Below are the code and all the weights of a small trained network. Each question names an input and a target symbol and asks about switching units off, where a switched-off unit gives its printed mean instead of its output.

import numpy as np


def w(rows, s, z=0):
    codes = np.array(rows[::2]) - 128.0
    scale = np.full(codes.shape[1], s)
    scale[-1] = z or s
    return codes * scale


def norm(h):
    return h / np.sqrt((h * h).mean(-1, keepdims=True) + 1e-5)


def f(y):
    return np.maximum(y, 0)


def softmax(a):
    e = np.exp(a - a.max(-1, keepdims=True))
    return e / e.sum(-1, keepdims=True)


def log_softmax(a):
    a = a - a.max(-1, keepdims=True)
    return a - np.log(np.exp(a).sum(-1, keepdims=True))


def net(x, mask):
    ids = ['ΔΛαγζηθμξτ'.index(c) for c in x.split()]
    T = len(ids)
    res = E[ids] + P[:T]
    r = norm(res)
    for j in range(3):
        rows = slice(2 * j, 2 * j + 2)
        q, k, v = (r @ M[0][rows].T for M in (Q, K, V))
        z = softmax(np.where(np.tri(T) > 0, q @ k.T / 2**0.5, -1e9)) @ v
        o = O[0][rows]
        res = res + np.where(mask[j], z, o[:, -1]) @ o[:, :-1]
    y = f(norm(res) @ A[0][:, :-1].T + A[0][:, -1])
    res = res + np.where(mask[3:19], y, B[0][:, -1]) @ B[0][:, :-1]
    return log_softmax(norm(res)[-1] @ U[:, :-1].T + U[:, -1])


Q, K, V, O, A, B = {}, {}, {}, {}, {}, {}
E = w([
[149,107,47],'Δ',
[155,156,117],'Λ',
[120,143,161],'α',
[123,138,90],'γ',
[96,199,166],'ζ',
[119,5,136],'η',
[87,168,89],'θ',
[119,145,168],'μ',
[123,135,157],'ξ',
[132,140,96],'τ',
],0.021)
P = w([
[145,63,119],'0',
[152,255,104],'1',
[117,68,155],'2',
[161,240,122],'3',
[96,71,139],'4',
[174,241,133],'5',
],0.01)
Q[0] = w([
[46,119,105],'head 1',
[69,82,248],'head 1',
[76,85,119],'head 2',
[38,144,182],'head 2',
[68,122,123],'head 3',
[109,90,147],'head 3',
],0.013)
K[0] = w([
[7,120,92],'head 1',
[72,81,206],'head 1',
[140,66,143],'head 2',
[60,75,123],'head 2',
[189,131,168],'head 3',
[104,60,98],'head 3',
],0.013)
V[0] = w([
[164,38,216],'head 1',
[128,36,100],'head 1',
[151,143,13],'head 2',
[143,189,96],'head 2',
[254,94,183],'head 3',
[179,187,80],'head 3',
],0.0074)
O[0] = w([
[89,202,97,4],'head 1',
[179,210,53,5],'head 1',
[185,121,84,117],'head 2',
[124,131,69,202],'head 2',
[185,21,253,63],'head 3',
[203,181,147,205],'head 3',
],0.0079,0.0026)
A[0] = w([
[174,174,127,77],'neuron 1',
[99,152,103,167],'neuron 2',
[130,125,70,96],'neuron 3',
[93,109,146,3],'neuron 4',
[188,117,186,138],'neuron 5',
[142,139,172,49],'neuron 6',
[114,5,146,158],'neuron 7',
[106,184,174,150],'neuron 8',
[69,77,123,134],'neuron 9',
[110,166,106,106],'neuron 10',
[134,106,108,93],'neuron 11',
[67,34,99,125],'neuron 12',
[158,158,126,86],'neuron 13',
[111,152,178,150],'neuron 14',
[208,113,83,100],'neuron 15',
[115,157,137,89],'neuron 16',
],0.015,0.0044)
B[0] = w([
[84,104,135,189],'neuron 1',
[102,106,147,195],'neuron 2',
[117,81,125,165],'neuron 3',
[123,108,122,138],'neuron 4',
[189,151,127,163],'neuron 5',
[163,119,79,144],'neuron 6',
[74,245,164,188],'neuron 7',
[158,115,85,255],'neuron 8',
[136,82,149,176],'neuron 9',
[121,134,153,184],'neuron 10',
[158,150,117,139],'neuron 11',
[87,158,160,181],'neuron 12',
[87,86,144,165],'neuron 13',
[159,107,102,212],'neuron 14',
[135,102,187,194],'neuron 15',
[154,121,121,166],'neuron 16',
],0.011,0.0074)
U = w([
[131,154,126,85],'Δ',
[119,131,145,25],'Λ',
[168,124,72,136],'α',
[103,174,158,5],'γ',
[162,132,84,75],'ζ',
[72,70,131,252],'η',
[85,139,11,208],'θ',
[196,159,206,103],'μ',
[149,93,57,143],'ξ',
[126,223,108,206],'τ',
],0.012,0.0031)

Each question gives the input, a string of symbols that net reads in full, and the target symbol t.
The units are the heads (2 rows each of Q, K, V and O) and the neurons (one row each of A and B). Each row of codes is followed by its name. A weight is (code - 128) times the scale printed after its matrix; where a second scale follows, it is the last column's (O, A, B and U).
mask holds one flag per unit, heads first, then neurons. A switched-off unit (its flag False) gives its mean, the last column of its rows in O or B, instead of its output. The means were averaged over made-up inputs and are rounded, as every weight is.
A unit's drop is (log p(t) with every unit on - log p(t) with that unit switched off) / (log p(t) with every unit on - log p(t) with every unit switched off).
The circuit of an input: a set's keep is (log p(t) with only the set's units on - log p(t) with every unit switched off) / (log p(t) with every unit on - log p(t) with every unit switched off). Starting from the 12 units with the biggest drops (on a tie, the unit counted first), units are removed one at a time, each time the one whose removal leaves the highest keep (on an exact tie, the one counted first), for as long as the keep stays at least 0.8.
circuit, biggest first: the units of the circuit, biggest drop first
most important unit: the unit with the biggest drop
top k neurons: the k neurons with the biggest drops, biggest first
heads that matter: for each layer, one digit per head in row order, 1 if its drop is at least 0.15 and else 0, layers parted by /
drop of u: that unit's drop, to one decimal
input γ ζ ζ Λ, target μ: most important unit : head 1
input Λ ζ τ, target μ: circuit, biggest first : [head 3; head 1; neuron 15; neuron 7]
input Λ Λ Δ, target μ: circuit, biggest first : [head 3; neuron 15; neuron 7]
input θ ζ Λ, target θ: heads that matter : 101
input τ θ η α ζ, target τ: circuit, biggest first : [head 1; neuron 1; neuron 8]
input Λ ζ γ, target μ: circuit, biggest first : [head 3; head 1; neuron 15; neuron 7]
input Δ θ Λ, target η: top 2 neurons : [neuron 7; neuron 15]
input η ζ Λ η, target τ: circuit, biggest first : [neuron 7; head 3; head 1]
input ζ η ζ, target η: circuit, biggest first : [head 3; neuron 7; neuron 8]
input ζ ζ ζ, target η: heads that matter : 101
input Λ ζ Δ, target μ: circuit, biggest first : [neuron 15; head 3; neuron 7]
input ζ θ Λ τ ζ, target μ: heads that matter : 101
input α Λ θ ζ ζ, target θ: heads that matter : 100
input ξ τ η Λ τ, target τ: circuit, biggest first : [neuron 7]
input Λ θ Λ θ, target η: top 2 neurons : [neuron 7; neuron 13]
input Λ ζ Λ ζ ζ, target μ: heads that matter : 001
input ζ Δ α γ, target η: heads that matter : 100
input η ζ ζ, target τ: top 2 neurons : [neuron 15; neuron 1]
input θ ζ ζ, target θ: drop of head 2 : 0.2
input ζ ζ Λ, target η: drop of neuron 13 : 0.0
input τ ζ Λ ζ γ, target μ: drop of head 3 : 0.6
input Λ Λ ζ ζ θ γ, target η: top neuron : [neuron 7]
